Below is a small trained network, with its code and all its weights. Each question gives an input and a target symbol and asks what happens when units are switched off, that is, made to give their printed mean instead of their output.

import numpy as np


def w(rows, s, z=0):
    codes = np.array(rows[::2]) - 128.0
    scale = np.full(codes.shape[1], s)
    scale[-1] = z or s
    return codes * scale


def norm(h):
    return h / np.sqrt((h * h).mean(-1, keepdims=True) + 1e-5)


def f(y):
    return y / 2 * (1 + np.tanh(0.7978845608 * (y + 0.044715 * y**3)))


def softmax(a):
    e = np.exp(a - a.max(-1, keepdims=True))
    return e / e.sum(-1, keepdims=True)


def log_softmax(a):
    a = a - a.max(-1, keepdims=True)
    return a - np.log(np.exp(a).sum(-1, keepdims=True))


def net(x, mask):
    ids = ['ΔΣαβεζξτφω'.index(c) for c in x.split()]
    T = len(ids)
    res = E[ids] + P[:T]
    u = 0
    for l in range(2):
        q, k, v = (norm(res) @ M[l].T for M in (Q, K, V))
        z = softmax(np.where(np.tri(T) > 0, q @ k.T / 3**0.5, -1e9)) @ v
        res = res + np.where(mask[u], z, O[l][:, -1]) @ O[l][:, :-1]
        u += 1
        y = f(norm(res) @ A[l][:, :-1].T + A[l][:, -1])
        res = res + np.where(mask[u : u + 4], y, B[l][:, -1]) @ B[l][:, :-1]
        u += 4
    return log_softmax(norm(res)[-1] @ U[:, :-1].T + U[:, -1])


Q, K, V, O, A, B = {}, {}, {}, {}, {}, {}
E = w([
[79,197,111,120,157],'Δ',
[214,105,146,83,41],'Σ',
[148,58,88,223,115],'α',
[134,138,130,119,9],'β',
[176,161,167,5,159],'ε',
[138,85,123,146,181],'ζ',
[129,115,118,212,44],'ξ',
[84,153,110,158,190],'τ',
[105,210,128,49,153],'φ',
[204,121,149,47,104],'ω',
],0.0013)
P = w([
[126,125,140,140,136],'0',
[167,156,104,158,150],'1',
[148,115,70,129,142],'2',
[91,83,94,110,117],'3',
[74,93,198,116,119],'4',
[134,196,185,153,19],'5',
[214,172,94,129,5],'6',
[161,63,48,32,75],'7',
],0.0028)
Q[0] = w([
[218,238,91,155,84],'L0H0',
[171,105,1,89,139],'L0H0',
[148,72,29,96,159],'L0H0',
],0.0094)
K[0] = w([
[54,20,2,60,86],'L0H0',
[6,61,249,107,96],'L0H0',
[58,116,247,135,109],'L0H0',
],0.0077)
V[0] = w([
[172,167,145,71,252],'L0H0',
[228,80,124,52,79],'L0H0',
[90,248,158,69,77],'L0H0',
],0.0043)
O[0] = w([
[211,162,31,117,74,101],'L0H0',
[198,3,134,82,190,130],'L0H0',
[220,166,215,199,90,2],'L0H0',
],0.0045,0.0016)
A[0] = w([
[143,39,191,131,204,5],'L0N0',
[90,97,99,215,62,199],'L0N1',
[3,113,163,76,192,101],'L0N2',
[104,182,29,143,137,165],'L0N3',
],0.0047,0.0021)
B[0] = w([
[70,254,177,35,143,154],'L0N0',
[180,166,154,6,169,191],'L0N1',
[171,44,112,205,7,254],'L0N2',
[75,67,155,14,131,209],'L0N3',
],0.0033,0.0024)
Q[1] = w([
[96,195,84,242,235],'L1H0',
[144,208,81,233,245],'L1H0',
[69,131,166,197,253],'L1H0',
],0.0054)
K[1] = w([
[165,68,201,28,43],'L1H0',
[132,59,202,55,41],'L1H0',
[176,137,151,41,2],'L1H0',
],0.0055)
V[1] = w([
[109,53,221,54,255],'L1H0',
[55,167,106,12,82],'L1H0',
[186,103,49,66,175],'L1H0',
],0.0039)
O[1] = w([
[107,137,253,52,11,147],'L1H0',
[15,246,100,129,139,247],'L1H0',
[179,175,172,55,228,184],'L1H0',
],0.0038,0.0015)
A[1] = w([
[86,106,41,240,253,92],'L1N0',
[101,120,73,183,185,13],'L1N1',
[238,241,151,225,91,3],'L1N2',
[70,216,43,252,229,71],'L1N3',
],0.0035,0.0028)
B[1] = w([
[223,170,179,62,2,140],'L1N0',
[175,148,136,55,46,2],'L1N1',
[109,91,39,48,38,42],'L1N2',
[174,161,245,113,84,188],'L1N3',
],0.0052,0.0008)
U = w([
[215,115,59,163,134,171],'Δ',
[182,76,102,125,230,190],'Σ',
[153,90,192,75,201,119],'α',
[107,131,255,116,140,76],'β',
[98,81,190,199,62,214],'ε',
[194,185,85,164,56,61],'ζ',
[52,209,82,107,183,250],'ξ',
[64,46,55,198,94,109],'τ',
[43,95,33,65,140,35],'φ',
[115,250,132,145,91,47],'ω',
],0.0077,0.0012)

Each question gives the input, a string of symbols that net reads in full, and the target symbol t.
The units are the heads (3 rows each of Q, K, V and O) and the neurons (one row each of A and B). Each row of codes is followed by its name. A weight is (code - 128) times the scale printed after its matrix; where a second scale follows, it is the last column's (O, A, B and U).
mask holds one flag per unit, layer by layer, with each layer's heads first. A switched-off unit (its flag False) gives its mean, the last column of its rows in O or B, instead of its output. The means were averaged over made-up inputs and are rounded, as every weight is.
A unit's drop is (log p(t) with every unit on - log p(t) with that unit switched off) / (log p(t) with every unit on - log p(t) with every unit switched off).
The circuit of an input: a set's keep is (log p(t) with only the set's units on - log p(t) with every unit switched off) / (log p(t) with every unit on - log p(t) with every unit switched off). Starting from all 10 units, units are removed one at a time, each time the one whose removal leaves the highest keep (on an exact tie, the one counted first), for as long as the keep stays at least 0.8.
units of the circuit, in order: the units of the circuit, biggest drop first
unit that matters most: the unit with the biggest drop
k most important neurons: the k neurons with the biggest drops, biggest first
k most important neurons of layer l: the k neurons of layer l with the biggest drops, biggest first
drop when u is switched off: that unit's drop, to one decimal
input φ ε ζ φ, target ζ: units of the circuit, in order	[L0H0]
input α ξ β ε, target τ: units of the circuit, in order	[L0N2, L0N1]
input ω τ ω φ ζ ζ ω β, target α: units of the circuit, in order	[L1H0, L0H0, L0N3]
input φ β Σ β, target Δ: units of the circuit, in order	[L0H0, L1H0]
input τ ζ β, target ξ: 3 most important neurons of layer 0	[L0N3, L0N2, L0N1]
input β τ ω ξ ξ φ ζ, target ε: units of the circuit, in order	[L0H0, L0N2]
input Σ β β, target β: units of the circuit, in order	[L1H0, L0H0]
input Δ φ Δ φ Δ ω, target ζ: units of the circuit, in order	[L0H0, L1H0, L1N0]
input τ α ω, target ξ: 2 most important neurons	[L0N3, L0N2]
input β Σ ζ, target ε: units of the circuit, in order	[L0H0, L1H0]
input ζ ξ φ α ε ζ Δ Δ, target ξ: units of the circuit, in order	[L1H0, L0N3, L0H0, L1N0]
input ω ε ξ α Δ φ, target ε: 4 most important neurons	[L0N2, L0N1, L0N3, L0N0]
input ξ β τ ε, target τ: units of the circuit, in order	[L0H0, L0N2, L1H0]
input Δ Σ ε Δ ζ ε, target Δ: units of the circuit, in order	[L0H0]
input ω ξ φ α, target α: 2 most important neurons	[L0N2, L0N0]
input Δ φ Σ ξ φ ω τ, target ε: 2 most important neurons	[L0N2, L1N3]
input ζ τ ζ ζ φ ξ φ ζ, target ξ: 2 most important neurons of layer 0	[L0N2, L0N3]
input ζ ξ ζ ξ α ω, target φ: 2 most important neurons of layer 0	[L0N3, L0N0]
input ω Δ φ β, target Σ: 2 most important neurons of layer 0	[L0N3, L0N1]
input β ζ β α α Δ, target ε: 2 most important neurons	[L0N2, L0N3]
input ζ ω φ ω β Σ τ ε, target ξ: unit that matters most	L1H0
input α β ζ ζ ε ζ Σ, target φ: drop when L0H0 is switched off	0.8
input φ Σ Σ, target Δ: drop when L1H0 is switched off	0.4
input ω α ξ, target α: drop when L0H0 is switched off	0.1
input ω α ε ζ ω Σ ζ ξ, target α: drop when L1H0 is switched off	0.5
